Below is a small trained network, with its code and all its weights. Each question gives an input and a class and asks what happens when units are switched off, that is, made to give their printed mean instead of their output.

import numpy as np


def w(rows, s, z=0):
    codes = np.array(rows[::2]) - 128.0
    scale = np.full(codes.shape[1], s)
    scale[-1] = z or s
    return codes * scale


def f(y):
    return np.maximum(y, 0)


def log_softmax(a):
    a = a - a.max(-1, keepdims=True)
    return a - np.log(np.exp(a).sum(-1, keepdims=True))


def net(x, mask):
    res = np.array(x, float).reshape(1, 6) / 4 @ E
    y = f(res @ A[0][:, :-1].T + A[0][:, -1])
    res = res + np.where(mask, y, B[0][:, -1]) @ B[0][:, :-1]
    return log_softmax(res[-1] @ U[:, :-1].T + U[:, -1])


A, B = {}, {}
E = w([
[135,136,97],'x0',
[161,138,115],'x1',
[141,238,216],'x2',
[244,138,143],'x3',
[79,2,200],'x4',
[151,99,185],'x5',
],0.0072)
A[0] = w([
[171,86,87,68],'neuron 1',
[116,120,126,100],'neuron 2',
[129,150,111,3],'neuron 3',
[152,143,176,151],'neuron 4',
[30,78,127,15],'neuron 5',
[112,138,103,63],'neuron 6',
[156,145,192,155],'neuron 7',
[105,76,99,168],'neuron 8',
[127,111,101,54],'neuron 9',
[124,128,128,88],'neuron 10',
[156,88,73,36],'neuron 11',
[127,126,131,68],'neuron 12',
[117,138,109,82],'neuron 13',
[148,165,98,21],'neuron 14',
[156,126,135,38],'neuron 15',
[136,252,65,51],'neuron 16',
],0.017,0.0045)
B[0] = w([
[206,122,108,175],'neuron 1',
[113,127,130,140],'neuron 2',
[120,164,122,135],'neuron 3',
[157,115,183,186],'neuron 4',
[23,137,159,235],'neuron 5',
[165,109,143,142],'neuron 6',
[159,121,201,201],'neuron 7',
[81,64,90,218],'neuron 8',
[156,97,143,146],'neuron 9',
[123,131,130,128],'neuron 10',
[196,87,102,175],'neuron 11',
[127,111,144,128],'neuron 12',
[160,120,146,139],'neuron 13',
[116,172,121,160],'neuron 14',
[155,118,148,137],'neuron 15',
[121,252,90,255],'neuron 16',
],0.03,0.009)
U = w([
[180,90,166,190],'0',
[184,3,37,61],'1',
[97,94,150,254],'2',
[143,193,53,78],'3',
[17,38,122,79],'4',
[167,99,228,119],'5',
],0.0057,0.0078)

Each question gives the input, the list of numbers given to net, and the class t.
The units are the neurons (one row each of A and B). Each row of codes is followed by its name. A weight is (code - 128) times the scale printed after its matrix; where a second scale follows, it is the last column's (A, B and U).
mask holds one flag per neuron, in row order. A switched-off neuron (its flag False) gives its mean, the last column of its row in B, instead of its output. The means were averaged over made-up inputs and are rounded, as every weight is.
A unit's drop is (log p(t) with every unit on - log p(t) with that unit switched off) / (log p(t) with every unit on - log p(t) with every unit switched off).
The circuit of an input: a set's keep is (log p(t) with only the set's units on - log p(t) with every unit switched off) / (log p(t) with every unit on - log p(t) with every unit switched off). Starting from the 12 units with the biggest drops (on a tie, the unit counted first), units are removed one at a time, each time the one whose removal leaves the highest keep (on an exact tie, the one counted first), for as long as the keep stays at least 0.8.
units of the circuit, in order: the units of the circuit, biggest drop first
k most important neurons: the k neurons with the biggest drops, biggest first
drop of u: that unit's drop, to one decimal
input [-3,-1,6,7,5,-2], class 5: units of the circuit, in order	neuron 7
input [-4,-3,-7,-2,-1,6], class 4: units of the circuit, in order	neuron 5; neuron 8
input [-5,8,8,0,6,-5], class 5: units of the circuit, in order	neuron 7; neuron 4
input [6,-4,-4,-2,1,-8], class 4: units of the circuit, in order	neuron 5; neuron 8
input [-5,3,0,0,8,7], class 4: units of the circuit, in order	neuron 5; neuron 16
input [-1,-2,4,-4,-3,2], class 3: 2 most important neurons	neuron 16; neuron 5
input [-3,4,6,-4,-2,0], class 3: 2 most important neurons	neuron 16; neuron 5
input [5,0,3,-8,-2,1], class 3: 4 most important neurons	neuron 16; neuron 8; neuron 7; neuron 4
input [8,-2,6,-1,-1,5], class 5: 3 most important neurons	neuron 7; neuron 4; neuron 8
input [-3,6,-7,-5,-1,-7], class 1: 2 most important neurons	neuron 11; neuron 1
input [0,-2,5,-6,5,2], class 4: 2 most important neurons	neuron 5; neuron 16
input [-4,5,3,0,3,-2], class 5: 2 most important neurons	neuron 8; neuron 16
input [-6,3,-7,6,8,-7], class 1: 2 most important neurons	neuron 1; neuron 11
input [6,2,-4,2,8,5], class 4: units of the circuit, in order	neuron 8
input [4,7,-2,-2,1,-3], class 1: drop of neuron 16	0.3
input [5,6,-5,-6,3,5], class 4: drop of neuron 5	0.3
input [3,4,3,2,4,1], class 5: drop of neuron 8	0.2
input [4,3,-3,1,3,7], class 1: 2 most important neurons	neuron 5; neuron 16
